Below is a small trained network, with its code and all its weights. Each question gives an input and a class and asks what happens when units are switched off, that is, made to give their printed mean instead of their output.

import numpy as np


def w(rows, s, z=0):
    codes = np.array(rows[::2]) - 128.0
    scale = np.full(codes.shape[1], s)
    scale[-1] = z or s
    return codes * scale


def norm(h):
    return h / np.sqrt((h * h).mean(-1, keepdims=True) + 1e-5)


def f(y):
    return np.maximum(y, 0)


def log_softmax(a):
    a = a - a.max(-1, keepdims=True)
    return a - np.log(np.exp(a).sum(-1, keepdims=True))


def net(x, mask):
    res = np.array(x, float).reshape(1, 7) / 4 @ E
    u = 0
    for l in range(2):
        y = f(norm(res) @ A[l][:, :-1].T + A[l][:, -1])
        res = res + np.where(mask[u : u + 4], y, B[l][:, -1]) @ B[l][:, :-1]
        u += 4
    return log_softmax(norm(res)[-1] @ U[:, :-1].T + U[:, -1])


A, B = {}, {}
E = w([
[110,89,133,136,85,120,138,143,143,134,71,119],'x0',
[159,91,112,183,202,127,192,147,124,192,156,43],'x1',
[159,140,125,157,117,147,104,103,116,99,114,85],'x2',
[139,8,110,79,138,107,211,2,71,46,141,125],'x3',
[127,111,128,145,96,157,156,140,115,150,143,161],'x4',
[117,125,161,143,173,190,130,124,127,113,100,125],'x5',
[212,119,209,212,158,100,130,86,220,153,102,208],'x6',
],0.0075)
A[0] = w([
[113,153,161,114,67,137,52,91,168,46,104,254,77],'0.n0',
[205,93,100,212,217,95,235,172,166,182,128,56,4],'0.n1',
[224,93,157,161,152,72,151,45,166,128,97,201,27],'0.n2',
[144,153,139,198,143,123,67,135,199,182,125,169,50],'0.n3',
],0.009,0.0025)
B[0] = w([
[163,173,142,89,134,99,119,80,29,249,99,97,238],'0.n0',
[150,189,153,61,99,92,87,75,39,217,83,135,255],'0.n1',
[106,98,186,184,129,127,141,131,173,47,152,142,253],'0.n2',
[152,93,90,153,121,131,149,153,170,76,117,141,212],'0.n3',
],0.013,0.0093)
A[1] = w([
[130,226,62,153,117,171,74,254,190,146,102,138,8],'1.n0',
[155,88,181,169,141,101,118,94,231,116,121,203,98],'1.n1',
[9,136,35,94,117,173,130,198,48,68,156,69,75],'1.n2',
[114,53,133,97,137,116,195,64,88,22,149,159,156],'1.n3',
],0.014,0.0017)
B[1] = w([
[133,3,41,76,157,144,154,90,135,93,130,115,215],'1.n0',
[70,208,148,155,112,155,133,185,137,101,172,113,236],'1.n1',
[123,212,249,217,115,115,130,140,166,102,144,163,230],'1.n2',
[149,56,14,86,146,150,114,157,158,149,105,117,248],'1.n3',
],0.012)
U = w([
[141,204,171,67,108,67,72,76,11,228,79,143,130],'0',
[87,199,230,222,113,109,120,182,202,55,146,166,60],'1',
[142,2,5,68,161,122,114,125,164,110,101,133,253],'2',
],0.0078,0.00026)

Each question gives the input, the list of numbers given to net, and the class t.
The units are the neurons (one row each of A and B). Each row of codes is followed by its name. A weight is (code - 128) times the scale printed after its matrix; where a second scale follows, it is the last column's (A, B and U).
mask holds one flag per neuron, layer by layer. A switched-off neuron (its flag False) gives its mean, the last column of its row in B, instead of its output. The means were averaged over made-up inputs and are rounded, as every weight is.
A unit's drop is (log p(t) with every unit on - log p(t) with that unit switched off) / (log p(t) with every unit on - log p(t) with every unit switched off).
The circuit of an input: a set's keep is (log p(t) with only the set's units on - log p(t) with every unit switched off) / (log p(t) with every unit on - log p(t) with every unit switched off). Starting from all 8 units, units are removed one at a time, each time the one whose removal leaves the highest keep (on an exact tie, the one counted first), for as long as the keep stays at least 0.8.
units of the circuit, in order: the units of the circuit, biggest drop first
most important unit: the unit with the biggest drop
top k neurons: the k neurons with the biggest drops, biggest first
k most important neurons of layer l: the k neurons of layer l with the biggest drops, biggest first
drop of u: that unit's drop, to one decimal
input [1,6,-1,-7,2,-5,3], class 2: most important unit => 0.n3
input [-4,4,-8,-5,-5,-3,3], class 2: top 2 neurons => [0.n3 0.n0]
input [7,4,1,-1,-8,0,-5], class 1: top 3 neurons => [0.n0 1.n2 1.n3]
input [-2,-1,8,1,1,-7,5], class 1: top 2 neurons => [1.n1 0.n2]
input [5,2,5,-4,-3,5,-3], class 2: units of the circuit, in order => [1.n0 0.n0]
input [2,-1,3,2,-7,7,-2], class 1: top 2 neurons => [1.n2 0.n1]
input [8,-4,2,-6,-7,0,5], class 2: units of the circuit, in order => [0.n1 1.n0]
input [-6,-4,7,-8,0,1,7], class 2: 2 most important neurons of layer 0 => [0.n3 0.n1]
input [6,3,-7,-6,-3,1,-6], class 1: top 2 neurons => [1.n2 1.n3]
input [-8,6,2,-8,-7,7,-2], class 2: top 2 neurons => [1.n0 0.n0]
input [-6,8,5,-7,-3,-4,8], class 0: 2 most important neurons of layer 1 => [1.n2 1.n3]
input [2,7,-1,-7,-1,-2,6], class 0: top 3 neurons => [0.n1 1.n3 1.n2]
input [-8,3,-6,4,-4,-8,-7], class 1: top 3 neurons => [1.n2 0.n1 0.n0]
input [-1,2,7,3,-6,4,1], class 2: top 2 neurons => [0.n0 1.n2]
input [3,-7,2,7,0,6,-8], class 1: 3 most important neurons of layer 0 => [0.n1 0.n2 0.n3]
input [-4,-4,6,-6,-5,4,-6], class 1: units of the circuit, in order => [0.n1]
input [-8,5,-6,7,4,1,7], class 1: top 3 neurons => [0.n2 1.n1 1.n0]
input [4,5,-1,3,-1,5,-5], class 0: top 2 neurons => [0.n1 1.n1]
input [-3,1,-6,3,0,-7,0], class 2: drop of 1.n1 => 0.0
input [5,-3,3,-6,5,4,0], class 2: drop of 1.n0 => 0.2
input [5,0,-6,2,5,2,-5], class 1: drop of 1.n2 => 1.6
